Here is a tiny trained network, its code and every weight. The questions are about switching its units off for an input and a class, where a switched-off unit gives its printed mean instead of its output.

import numpy as np


def w(rows, s, z=0):
    codes = np.array(rows[::2]) - 128.0
    scale = np.full(codes.shape[1], s)
    scale[-1] = z or s
    return codes * scale


def f(y):
    return y / 2 * (1 + np.tanh(0.7978845608 * (y + 0.044715 * y**3)))


def log_softmax(a):
    a = a - a.max(-1, keepdims=True)
    return a - np.log(np.exp(a).sum(-1, keepdims=True))


def net(x, mask):
    res = np.array(x, float).reshape(1, 6) / 4 @ E
    y = f(res @ A[0][:, :-1].T + A[0][:, -1])
    res = res + np.where(mask, y, B[0][:, -1]) @ B[0][:, :-1]
    return log_softmax(res[-1] @ U[:, :-1].T + U[:, -1])


A, B = {}, {}
E = w([
[118,7,103,86],'x0',
[226,102,89,153],'x1',
[128,126,131,129],'x2',
[127,130,125,127],'x3',
[87,92,96,224],'x4',
[127,130,125,127],'x5',
],0.017)
A[0] = w([
[118,95,74,224,94],'N1',
[46,179,142,224,142],'N2',
[4,168,177,195,152],'N3',
[108,94,86,191,142],'N4',
[237,128,84,190,98],'N5',
[21,126,173,60,206],'N6',
[73,173,50,112,119],'N7',
[180,240,143,157,161],'N8',
[82,179,139,124,97],'N9',
[186,92,168,93,136],'N10',
[123,131,189,197,118],'N11',
[64,83,109,104,78],'N12',
[135,112,145,133,115],'N13',
[18,129,147,43,46],'N14',
[189,142,96,193,19],'N15',
[209,228,148,153,49],'N16',
[164,70,147,146,87],'N17',
[129,202,161,26,57],'N18',
[92,133,170,165,121],'N19',
[191,89,103,72,103],'N20',
[198,221,181,184,130],'N21',
[13,116,188,45,41],'N22',
[151,121,95,90,100],'N23',
[63,23,142,114,7],'N24',
[108,89,51,205,180],'N25',
[154,145,162,80,161],'N26',
[72,23,122,102,212],'N27',
[121,83,89,192,24],'N28',
[168,116,164,97,153],'N29',
[204,88,97,62,109],'N30',
[91,154,150,193,126],'N31',
[105,65,88,245,14],'N32',
[38,204,148,253,145],'N33',
[57,176,87,125,138],'N34',
[173,213,140,153,155],'N35',
[64,62,108,112,27],'N36',
[156,149,152,118,119],'N37',
[120,183,113,59,91],'N38',
],0.011,0.013)
B[0] = w([
[51,121,137,166,178],'N1',
[219,84,135,95,226],'N2',
[211,93,150,63,241],'N3',
[100,133,176,168,178],'N4',
[32,105,138,198,188],'N5',
[56,85,203,248,237],'N6',
[153,130,145,125,147],'N7',
[43,150,161,160,238],'N8',
[170,86,139,121,162],'N9',
[146,143,85,91,162],'N10',
[156,123,135,115,158],'N11',
[85,112,166,171,158],'N12',
[129,119,126,114,125],'N13',
[46,220,66,101,177],'N14',
[132,82,224,168,146],'N15',
[73,207,60,99,192],'N16',
[132,139,93,73,143],'N17',
[101,61,205,214,180],'N18',
[178,127,152,93,157],'N19',
[181,157,94,77,166],'N20',
[45,124,111,161,225],'N21',
[46,207,35,123,185],'N22',
[158,117,110,114,138],'N23',
[123,59,206,207,169],'N24',
[126,87,189,138,208],'N25',
[104,152,104,131,172],'N26',
[105,208,61,99,234],'N27',
[83,187,86,91,145],'N28',
[130,124,73,134,158],'N29',
[192,146,56,55,176],'N30',
[187,86,138,60,178],'N31',
[1,189,31,134,171],'N32',
[208,84,126,91,254],'N33',
[159,109,156,100,176],'N34',
[90,131,141,158,213],'N35',
[115,86,196,143,156],'N36',
[90,156,131,125,144],'N37',
[112,135,154,171,156],'N38',
],0.0092,0.018)
U = w([
[103,83,214,148,34],'0',
[87,158,64,116,255],'1',
[250,97,100,68,77],'2',
],0.018,0.0028)

Each question gives the input, the list of numbers given to net, and the class t.
The units are the neurons (one row each of A and B). Each row of codes is followed by its name. A weight is (code - 128) times the scale printed after its matrix; where a second scale follows, it is the last column's (A, B and U).
mask holds one flag per neuron, in row order. A switched-off neuron (its flag False) gives its mean, the last column of its row in B, instead of its output. The means were averaged over made-up inputs and are rounded, as every weight is.
A unit's drop is (log p(t) with every unit on - log p(t) with that unit switched off) / (log p(t) with every unit on - log p(t) with every unit switched off).
unit that matters most: the unit with the biggest drop
top k neurons: the k neurons with the biggest drops, biggest first
drop of u: that unit's drop, to one decimal
input [-8,8,-1,-1,3,-7], class 0: unit that matters most -> N15
input [-7,5,-2,5,1,6], class 0: top 4 neurons -> (N15 N27 N22 N32)
input [4,4,8,6,8,-1], class 1: top 3 neurons -> (N32 N27 N28)
input [-8,0,-5,6,-8,-1], class 0: top 2 neurons -> (N18 N27)
input [-3,0,5,7,6,-6], class 2: top 3 neurons -> (N6 N33 N2)
input [0,0,-3,-7,2,-3], class 2: top 2 neurons -> (N6 N8)
input [1,-4,8,6,-3,0], class 1: top 2 neurons -> (N22 N14)
input [4,-7,8,-1,-7,1], class 1: top 2 neurons -> (N22 N14)
input [1,3,-8,-7,4,6], class 1: top 2 neurons -> (N6 N32)
input [-8,3,-5,7,2,5], class 0: top 2 neurons -> (N27 N15)
input [-8,-1,7,-2,7,3], class 2: drop of N33 -> 0.2
input [-8,-2,6,3,-6,5], class 0: drop of N18 -> 0.7
input [3,-7,-8,-7,-8,0], class 1: drop of N14 -> 0.3
